In the rows, zero is written as 128.
Here are made-up nodes, facts about them, and rows of numbers that follow some of those facts. Name the node behind each unnamed row.

Some rows with their names:
nufon: [130 124 131 114 127 113 129 135 101 154 132 133 110 154 121 155 141 151
  88 131 138 116 141 139 154 108 145 138 112 121 123 131 131 124 132 144
 150 115 119 105 133 164 129]
skevek: [121  94 105 121 128 121 125 152  97 142 135 107 116 164  97 133 160 150
  86 144 138 119 144 141 147 106 150 137 118 130 116 128 147 154 119 118
 154 128 116  92 139 169 140]
pledrim: [138 120 179 129 157 117 143 148 104  57 129 137 207 154 123 146 193 196
  79 135 151 133 122 115 131 125 132 149  93 133 127 129 141 153 111 110
 135 154 120 123 125 122 142]
klipen: [135 150 118 105 121 118 100 135 108 140 112 143  57 176 129 142 119 128
  87 108 117 124 145 130 146 146 140 123 106 103 122 124 168 119 128 128
 102  98 125 110 137 167 127]
truripla: [129 106 129 126 137 118 132 144 106 127 127 120 124 143 110 156 160 154
  98 132 141 115 134 131 149 113 140 137 113 121 123 129 140 138 118 136
 139 124 110 104 135 125 127]
bukom: [139  86 128  98 134 106 125  96 117 146 105 126 118 136  84 156 199 123
 119 129 151 114 151 132 157 110 143 123 129 138 125 118 130 117 109 122
 149 128 100 105 123 130 127]
trefan: [116 163  80 147 109 141  98 195 106 149 123 127   9 162 155 135  30 121
 116  98  87  98 123 123 136 141 123 119  99  50 120 137 216 146 130 161
  68  81 135 101 155 128 109]
tosta: [178 109 175 109 127 123 121  68 126  56  84 185  64  91  42 177 164  30
 195 100 143 152 177  91 146 140 103  86 110 137 136  77 140   6  97 120
  28 116  79  96 100  16  99]
dobrur: [131  76 129 117 146 109 133 104 134 144  96  99 157 152  66 153 161 119
 153 137 160 112 148 123 144 120 131 122 125 120 125  87 159 131  92 125
 134 123  57 129 117 116 127]
bavol: [129  95 147 119 133 117 134 130 107 118 124 125 148 135 111 143 146 147
 110 133 141 109 136 128 140 101 125 131 111 122 126 135 150 141 116 135
 135 143 120 110 129 125 128]
nuris: [140 142 130 117 125 118 106 117 118 109 101 163  83 174 121 127 133 115
 130 104 129 126 143 118 137 148 124 114 105  90 137 125 181 130 101 130
  98 112 123 113 126 130 122]
mosas: [121 100 154 112 128 115 130 115 108 148 126 120 141 149 109 150  99 137
  95 135 142 112 147 144 138 107 121 127 110 134 123 132 153 136 123 142
 137 130 109 118 128 143 130]
stepor: [127 105 137 130 132 116 134 125 105 114 125 140 132 154 111 137 156 141
 112 133 152 121 138 134 143 107 126 129 111 120 135 137 147 144 104 140
 146 136 115 105 130 124 125]
pusok: [131  92 148 128 141 119 138 134 113 110 120 126 165 130 108 145 152 153
 128 131 143 106 130 120 138 103 123 132 111 115 127 131 153 150 109 132
 134 145 112 111 125 104 127]
gumon: [107 119 102 165 120 136 130 179  99 128 137 127  83 145 138 130  73 138
 129 125 125  99 120 133 134  99 112 127 105  76 131 152 191 167 109 170
 119 121 127  95 148  97 109]
faflam: [130 103 138 138 139 118 136 129 111 104 118 140 145 149 108 139 165 146
 129 130 153 118 132 125 140 112 124 130 111 111 136 133 156 150  96 137
 143 139 109 106 127 100 124]
rabrin: [ 99 109 106 177 125 138 137 180 114 132 131  97 116 162 118 126  31 128
 157 135 134  98 121 128 124 108 100 126 103  66 134 124 209 176  94 176
 106 115  90 119 141  98 111]

Facts:
δ: sits directly inside; λ: is of sort; θ: points at; ζ: belongs to class
bavol: δ doger; λ 925; ζ a
bipliflo: δ kladel; λ 745; θ pesun stotroge tusak
bodris: δ vurin; λ 985; ζ a
bogri: δ bipliflo; λ 985; θ rupi
bragremol: δ redrim; λ 925; θ masi
brebril: δ doger; λ 745; θ bretrul druzi; ζ a
bregal: δ pletrol; λ 985; ζ b
brelelon: δ deron; λ 985; θ bretrul tosta; ζ b
bretrul: δ klipen; λ 985; ζ f
brilu: δ pidrok; λ 985; θ masi; ζ e
brita: δ skonin; λ 925; ζ a
brode: δ pini; λ 925; ζ a
brustim: δ ziflan; λ 745; ζ c
bukom: δ skere; λ 745; ζ a
dapo: δ bragremol; λ 925; θ gasun; ζ b
defloklak: δ redrim; λ 925; ζ d
deron: δ vurin; λ 745
deskazan: δ regi; λ 745; ζ a
detu: δ finiklek; λ 925; ζ a
dezil: δ klama; λ 985; ζ b
direr: δ votru; λ 985
dobrur: δ tosta; λ 745; ζ e
doger: δ votru; λ 925
dople: δ votru; λ 925
doston: δ fibo; λ 745; ζ b
dramol: δ tronor; λ 985; ζ e
dremer: δ bragremol; λ 925; ζ a
dritum: δ dupler; λ 745; ζ a
drodutrum: δ finiklek; λ 985; ζ c
drosudi: δ gusa; λ 745; θ dremer rabrin; ζ a
druzi: δ tadem; λ 745; ζ b
dugrik: δ nuris; λ 745
dupler: δ nuris; λ 925
duris: λ 985
faflam: δ redrim; λ 985; ζ a
famam: δ trefan; λ 985; θ robru; ζ b
fasitem: δ dugrik; λ 745; ζ a
fatro: δ bogri; λ 745; ζ a
fenes: δ direr; λ 985; ζ a
fetom: δ kladel; λ 925; θ litribrus; ζ d
feva: δ dupler; λ 745; ζ f
fibo: δ redrim; λ 985; θ skudul
finiklek: λ 985
flabu: δ pletrol; λ 925; ζ d
flafam: δ ziflan; λ 925; ζ a
fleplegil: δ klozim; λ 925; ζ c
flizin: δ finiklek; λ 925; ζ a
flozan: δ regi; λ 985; ζ d
flupu: δ klama; λ 745
ganidur: δ klozim; λ 925; ζ a
ganotron: δ stulur; λ 745; ζ a
gasun: δ kliga; λ 925; ζ b
gatigras: δ gusa; λ 745; ζ b
geskas: δ kliga; λ 985; θ plaplur; ζ a
gestan: δ vurin; λ 745; ζ a
gobes: δ stulur; λ 985; ζ c
gravun: δ skere; λ 925; θ stilo; ζ a
gruplobre: δ klozim; λ 745; ζ e
gugren: δ vaze; λ 925; ζ a
gumon: δ vaze; λ 985; ζ a
gusa: δ finiklek; λ 745
kepir: δ vurin; λ 985; ζ a
kidal: δ deron; λ 745; ζ b
kifluklok: δ dupler; λ 745; θ zomuk ganotron; ζ a
kladel: λ 925
klakla: δ votru; λ 925; ζ e
klama: λ 985
klazum: δ pleklan; λ 985; θ gobes tosta teram; ζ a
klebrogrun: δ fibo; λ 745; ζ a
klelin: δ klozim; λ 985; θ zuplen klama; ζ a
kliga: δ klama; λ 925
klipen: λ 745; θ pagrim pledrim
kloman: δ votru; λ 745; ζ b
klozi: δ nuris; λ 985; ζ a
klozim: δ kladel; λ 745
klukir: δ ziflan; λ 745; ζ f
kolu: δ duris; λ 985; ζ e
kopom: δ stulur; λ 745; ζ b
koza: δ bogri; λ 925; ζ b
litribrus: δ bogri; λ 925; ζ f
lostel: δ fibo; λ 985; θ stulur gatigras; ζ a
lutren: δ dupler; λ 925; ζ e
masi: δ bogri; λ 985; ζ c
mefer: δ bragremol; λ 745; θ kliga; ζ a
megrur: δ tadem; λ 985; ζ e
mela: δ klipen; λ 745; ζ d
mitruma: δ skonin; λ 985; θ flupu mela; ζ f
mosas: δ bipliflo; λ 925; θ trobro; ζ c
mudrom: δ pleklan; λ 985; ζ b
nibren: δ gusa; λ 745; ζ a
nibu: δ dople; λ 925; ζ d
nilek: δ klozim; λ 925; θ gasun; ζ a
nivuk: δ vurin; λ 925; ζ d
nosol: δ regi; λ 745; θ dobrur; ζ a
nufon: δ doger; λ 745; θ robru; ζ b
nupom: δ pleklan; λ 985; ζ a
nuris: λ 985
pagrim: δ doger; λ 985; ζ a
pefom: δ doger; λ 925; ζ c
perakle: δ bogri; λ 925; ζ a
pesun: δ flupu; λ 925; ζ e
pidrok: λ 925; θ pusok
pifik: δ flupu; λ 745; ζ a
pini: δ regi; λ 985
plaplak: δ dupler; λ 745; ζ c
plaplur: δ trefan; λ 925; ζ d
platelil: δ ziflan; λ 985; θ gusa; ζ a
pledrim: δ pini; λ 925; ζ a
pleklan: λ 925; θ faflam
plepli: δ klipen; λ 985; ζ d
pletrol: δ pini; λ 745; θ flupu
plezoklo: δ redrim; λ 925; θ dobrur tolifin; ζ a
ploneku: δ pini; λ 925; θ skonin klebrogrun; ζ a
plosku: δ pleklan; λ 985; ζ c
pluma: δ stulur; λ 985; ζ c
plusen: δ dople; λ 745; ζ e
puno: δ dugrik; λ 985; ζ a
pusok: δ ziflan; λ 925; ζ a
rabrin: δ vaze; λ 985; ζ e
raplun: δ skere; λ 745; θ trobro; ζ e
redrim: λ 925
regi: λ 745
robir: δ dople; λ 745; θ stabel klama; ζ a
robru: δ dugrik; λ 985; ζ b
rodrus: δ tosta; λ 985; ζ f
romi: δ tadem; λ 745; ζ f
rople: δ flupu; λ 925; ζ f
rumol: δ flupu; λ 925; ζ e
rupi: δ pletrol; λ 985; ζ a
saganuk: δ klipen; λ 745; ζ e
segrasko: δ vaze; λ 985; ζ a
segur: δ skere; λ 745; ζ a
sezivo: δ dugrik; λ 745; ζ a
skasta: δ pini; λ 745; ζ a
skedin: δ kliga; λ 925; θ kidal; ζ f
skegik: δ tadem; λ 925; ζ a
skenuk: δ bipliflo; λ 745; θ kepir; ζ d
skere: δ tosta; λ 745
skevek: δ dugrik; λ 745; θ gatigras; ζ d
skiflom: δ fibo; λ 925; ζ a
skonin: δ tosta; λ 745
skudul: δ duris; λ 985; ζ a
sonum: δ skere; λ 985; ζ b
stabel: δ bipliflo; λ 745; ζ b
stepor: δ gusa; λ 985; ζ a
stilo: δ direr; λ 745; ζ a
stoga: δ dople; λ 925; θ skonin; ζ a
stotroge: δ nuris; λ 985; ζ a
stulur: δ regi; λ 985
stustin: δ skonin; λ 985; θ brustim vekul; ζ a
tadem: δ duris; λ 985
tebar: δ deron; λ 925; ζ a
teram: δ flupu; λ 985; ζ e
tibrer: δ dugrik; λ 745; θ kolu skasta tosta; ζ b
tolifin: δ tosta; λ 985; ζ a
tosta: δ pidrok; λ 985
trefan: δ klama; λ 745; θ bregal
tritur: δ tadem; λ 985; ζ a
trobro: δ gusa; λ 985; ζ b
tronor: δ nuris; λ 985; θ flozan
trudrolo: δ vaze; λ 985; θ fatro; ζ f
trunikim: δ pletrol; λ 925; ζ a
truripla: δ klipen; λ 745; ζ a
tusak: δ pletrol; λ 925; ζ a
tuvir: δ tronor; λ 985; θ masi; ζ a
vabro: δ pletrol; λ 925; ζ a
vaze: δ trefan; λ 985
vekul: δ trefan; λ 985; ζ b
visim: δ fibo; λ 985; ζ a
votru: λ 745; θ plosku
vurin: λ 985
vusken: δ pleklan; λ 925; ζ d
zatrok: δ tronor; λ 985; ζ c
zekle: δ vurin; λ 745; ζ b
ziflan: δ finiklek; λ 985
zigem: δ bragremol; λ 985; ζ a
zolidem: δ bragremol; λ 925; ζ c
zomuk: δ dople; λ 745; ζ f
zuplen: δ trefan; λ 745; ζ b

Name these rows:
No name comes twice in this set of rows, the named rows included.
[139 134 175 139 158 115 143 144 100  44 130 155 192 175 126 139 210 195
  73 136 162 150 125 121 133 136 134 149  90 133 136 131 138 155 100 112
 144 148 117 118 126 121 139] | rupi
[129 100 132 140 143 117 135 130 113 105 113 145 149 152 106 139 165 148
 135 128 156 115 131 123 138 109 124 127 111 107 133 132 164 150  94 130
 148 141 106 107 127  94 124] | stotroge
[128 110 150 109 123 112 134 124 101 147 133 136 140 145 121 144 120 147
  99 134 141 109 142 137 145  93 132 135 110 123 126 139 135 129 131 147
 148 135 129 113 126 162 131] | dapo
[117  89 150 123 130 117 138 127 115 133 125  93 164 154  96 137  98 132
 117 146 148 113 143 134 132 106 115 130 110 123 127 110 158 143 111 146
 122 131  89 134 125 148 130] | klakla
[117  86 152 122 131 117 139 125 115 137 125  94 167 153  95 138  99 132
 120 147 149 112 145 136 133 104 117 130 111 124 127 110 157 143 111 147
 126 132  89 133 124 146 129] | lutren
[123  82 129  93 124 103 126  90 117 176 112  96 122 164  74 146 140 106
 108 146 157 119 165 148 152 110 136 122 127 147 123  99 137 114 113 134
 146 116  74 126 124 177 132] | raplun
[119 109 130 119 123 112 129 123  93 138 131 143 114 168 118 133 138 143
  83 137 152 122 146 151 145  96 130 128 110 132 127 145 148 135 116 140
 162 134 125 104 136 155 129] | lostel
[150 120 213 146 142 132 158 123  97  40 139 157 144 110  71 190 128 112
 107 137 158 168 157 120 137 125 103 125  87 168 130  98 116  49 118 138
  73 129  78 101 115  40 114] | gobes
[164 125 176 139 121 122 162 133  96  71 140 178 118  96  83 165 155  90
 173 134 155 141 151  99 154  77 120 129  99 123 141  98  90  23 125 167
  88 134 109  98 106  83 108] | bretrul
[128 128 144 120 142 114 131 151  93 111 135 133 138 166 124 153 173 181
  48 137 145 134 134 139 146 119 146 146 102 141 118 131 133 134 128 120
 151 129 119 112 140 157 139] | nosol

The same nodes again, as new rows of numbers:
Known rows:
bogri: [145 142 152 149 157 110 160 120  98 133  69  73 149 147  51 104 108 110
 151 114 157  68 142 101 132 182 126 149  92 171 141 116]
kifluklok: [165 146 132 162 137 114 123 112  92 126  73  95 132 145  75 112 109 129
 107 138 126  78 155  95 118 182 119 129 114 171 166 142]
mosas: [149 150 153 151 163 103 140 173  85 133  65  82 175 111  80  98  85 110
 176 116 159  56 157 119 167 175 121 167 127 177 165 142]
nupom: [148 125 124 129 138 137 133 124 113 132  63 121 123 160  85 140 111 148
  70 149 106  72 163 120 115 169 118 141 121 144 153 117]
kopom: [168 129 130 115 134 124 122 127  95 148  52 150  96 146  84 168  88 138
  60 154 110  68 141  89  96 165 158 128 151 135 159 151]
tibrer: [174 144 139 158 142 110 133 126  77 114  67 109 121 148  66 108 103 125
 110 153 125  73 154  73 126 178 127 125 128 166 167 146]
gestan: [164 133 121 143 133 133 130 124 111 131  73 120 125 160  90 144 110 136
  62 143 107  71 166 124 114 176 122 134 131 148 149 132]
vaze: [195 127 124 110 124 189 103 105 116  82  51 136 151 170  88 151 122 215
  41 178  86  74 176 121 152 197  99 126 135 160 143 130]
tosta: [151 108 110 108 158 125 138  89 150 139  77 127 130 180 140 122 116 142
  85 181  88  94 198 115 102 112 100 109 115 136 158 128]
rodrus: [132  98  97 111 146 120 137 109 132 132  83 125 113 190 146 109 112 135
  74 179  81  91 206 117 102 123  86 113 123 135 188 122]
trunikim: [144 135 132  99 144 121 100 106 118 173  34 166  80 124 100 186  74 161
  63 142 122  77 120 102  75 157 172 135 132 125 166 150]
dupler: [159 138 138 124 155 133 141 119 130 126  61 126 126 161  95 138 103 142
  86 134 122  77 163 129 128 169 127 137 120 138 132 123]
finiklek: [154 124 130 113 146 140 140 111 124 136  62 119 135 161  89 144 108 147
  84 145 116  73 160 121 119 163 124 137 118 145 139 123]
stustin: [147 115 108 133 155 101 119  84 128 134  82 107 121 171 143  82 122 136
 108 194  84 110 207  85  97 102  81  95 102 151 195 139]
deron: [170 130 126 127 139 136 135 110 124 134  71 119 137 161  95 149 107 136
  75 139 115  73 164 124 117 171 128 130 129 148 134 136]
druzi: [172 133 128 138 137 129 139 137  96 120  67 132 114 164  80 140 104 130
  64 155 105  67 165 103 122 173 130 131 146 141 150 136]
mitruma: [136 105 101 126 152  99 125  87 122 127  86 108 118 178 147  73 112 133
 116 189  90 104 206  85 101 113  76  97 107 157 212 138]

Rows to name:
No name comes twice in this set of rows, the named rows included.
[170 131 127 129 141 134 138 111 122 134  72 117 137 160  92 147 107 134
  78 139 117  72 163 123 117 172 129 131 129 150 135 135] | gusa
[206 136 123 135 118 171 108 132  88  75  59 147 127 170  79 144 117 190
  28 182  80  69 177 103 152 201 107 121 160 154 153 142] | zuplen
[177 139 131 143 128 150  99 106  89  95  55 111 138 150  73 114 119 190
  85 170 103  81 164  89 140 192  98 125 115 177 174 136] | geskas
[148 120 134  84 138 122 112 115  96 173  30 167  79 130  82 187  74 157
  68 161 117  67 117  71  76 150 178 134 143 127 173 151] | bregal
[164 148 145 158 149 110 148 113  99 130  76  79 148 146  63 110 107 107
 135 116 151  71 148 102 127 185 128 137 106 175 141 135] | bipliflo
[163 134 134 139 144 129 154 123 119 136  76 104 142 161  78 142 108 114
  91 121 130  66 157 129 123 181 131 142 123 150 124 126] | klozim
[153 127 112 142 165  93 115  86 138 125  81 119 110 171 157  75 117 135
 105 189  85 118 214  94 103 101  80  90 106 143 193 142] | gravun
[206 145 131 141 127 158  96  91 100  87  61 112 154 153  82 124 117 188
  83 165 109  83 168  92 145 199 104 113 127 185 158 156] | trefan
[148 118 105 127 160 110 128 102 153 131  82 139 105 184 163 105 118 135
  65 186  71 108 218 124 102 102  87 101 122 121 171 128] | brita
[182 118 116 106 108 189 105 108 109  67  52 137 145 176  93 141 117 221
  42 171  88  70 177 122 156 215  86 132 142 167 162 127] | rabrin
[138 124 169  89 133 130 147 181  77 148  80  49 134 186  53 119 112  64
 121  73 139  97 152 127 144 183 129 155 117 126 139 109] | masi
[163 140 135 131 162 110 123  91 127 122  66 114 128 155 116  99 106 143
 122 158 118 100 176  95 120 142 110 110 106 155 164 143] | pidrok
[148 122 137  68 152 122 119 115 106 158  31 174  78 138 101 181  56 152
  83 145 132  71 119  82  91 159 182 128 149 124 173 159] | flabu
[152 102 106 110 156 113 140 110 133 131  80 141 103 193 149 105 119 131
  69 207  64 100 217  96 101  91  90  98 133 120 178 129] | sonum

Now the same nodes, written a new way:
Known rows:
kifluklok: [108 142 162 142 152 133 137 127 105  97 141  90  90 104 160 143 140 143
  88 102 134 138 121 118 133 151 144 132 108 135 138 191]
fenes: [111 150 165 146 139 124 138 122 112 105 142  99  86 105 172 138 137 138
 129  88 129 129 146 118 128 141 141 154 125 110 140 179]
dobrur: [ 64 186 122 137 161 113 114 157 171 139  69  87  50 145 201 142 123 122
 168  91 148 104 138 113 146 160 136 160 148 111 112 168]
gugren: [ 68 175 131 175 130 155 167  97 113 103 136 104  63  53 140 117 163 131
 124  77  89 156 110 159 114 126 148 173 155 138 136 167]
pluma: [114 172 182 152 127 139 128 124 105 136 155 110  91 118 179 154 131 170
 140  96 115 139 139 136 105 159 126 121 120  98 130 166]
gobes: [113 188 162 151 122 122 130 123 121 144 155 124  97 109 193 146 124 163
 164  77 122 122 161 130  95 149 125 128 134  80 122 150]
sonum: [ 57 159 179 129 177 125 121 151 155 119 110  82  16 151 190 130 126 147
 142 100 107 139 153  70 147 149 123 167 138 120 129 192]
puno: [112 149 165 147 136 123 140 122 112 102 143  98  89 105 170 138 137 138
 127  87 129 127 150 118 129 142 142 153 124 112 143 180]
mefer: [ 97 132 184 149 158 139 138 116 101  87 164 107  84  90 158 137 140 165
  71  91 119 142 132  98 129 137 123 128 107 139 138 193]
skegik: [103 163 159 153 141 126 145 124 116 106 143  97  81 110 174 132 140 147
 113  90 132 121 137 124 114 136 139 161 121 121 135 171]
stabel: [101 145 149 143 127  84 144 111 123  96 139 125 118  91 178 127 135 140
 120  58 165  89 182  92 119 124 131 156 117 111 132 161]
faflam: [ 95 133 181 148 114  93 130 113 119 106 144 131  83  99 172 119 159 181
 182  71 117  89 186 141 145 145 131 203 116 130 133 138]
skasta: [111 192 144 151 143 112 116 140 114 147 165 112 106  89 205 144 134 183
 158  80 120 119 150 132  96 152 125 118 127  89 107 132]
zigem: [112 151 166 148 139 126 139 122 114 103 143  97  86 104 172 137 137 138
 127  88 128 131 147 119 127 140 141 153 125 111 139 179]
pefom: [102 164 167 150 129 131 151 116 124 114 139 112  83 123 165 136 132 145
 111  86 137 119 139 128 104 139 135 153 117 123 135 175]
bipliflo: [108 135 168 139 140 128 149 118 106  93 130 102 107 119 151 152 138 131
  78  93 160 123 137 112 129 146 139 128  96 134 150 197]
mela: [102 173 130 139 125 129 143 120 152 138 142 138  94 113 172 140 115 125
 138  68 137 116 152 130 109 144 140 142 125 109 112 163]

Which node is each row?
No name comes twice in this set of rows, the named rows included.
[ 93 175 128 144 139 104 141 126 130 120 128 106 100  91 182 133 132 132
 132  70 146 117 155 106 111 136 139 138 137 102 124 162] | gatigras
[ 98 152 184 156 149 148 153 119 102  98 139  92  79 122 154 147 142 147
  75 103 129 141 120 118 112 140 127 132 108 134 153 199] | bragremol
[ 55 182 139 125 167 118 130 147 176 138 114 106  41 135 193 132 114 130
 141  77 123 127 162  73 123 142 124 148 140 111 110 174] | skonin
[107 187 137 149 143 109 122 136 121 140 160 113 104  89 201 138 129 168
 148  75 125 119 152 122  98 146 129 124 130  90 109 140] | ganotron
[ 88 136 190 148 104 105 136 102 127 112 145 150  82 107 163 123 149 182
 177  65 114  93 188 136 135 144 119 189 116 129 131 142] | plosku
[102 152 187 154 153 157 152 111 102  92 156  99  83 104 159 153 125 133
  69  90 123 161 135  84 112 128 119 105 122 105 157 215] | tronor
[110 137 169 174 152 108 156 114 127  65 174 149 122  85 192 144 128 132
  85  42 157  67 196  81 121  70  98 168 108 103 149 169] | litribrus
[101 132 177 145 151 133 136 121 102  93 151 101  86  99 157 139 147 164
  89  97 125 134 129 114 136 147 133 139 103 143 138 187] | robir
[125 144 134 135 128  85 148 118 129  97 140 116 127 102 178 130 125 116
 114  64 181  87 175 101 120 126 151 158 111 108 131 170] | fatro
[ 53 162 166 126 171 127 126 148 160 126 114 102  33 145 178 134 125 147
 125  94 115 131 150  84 140 154 122 151 123 135 120 185] | skere
[ 93 153 145 142 130  97 133 122 129 114 141 124  94  92 176 125 145 158
 151  71 135  99 167 128 130 144 138 171 120 126 119 146] | stilo
[ 76 143 167 164 126 154 149 104  88  95 112  85  66  80 125 137 179 146
 134 105  94 159 108 168 149 160 151 166 135 151 158 182] | famam

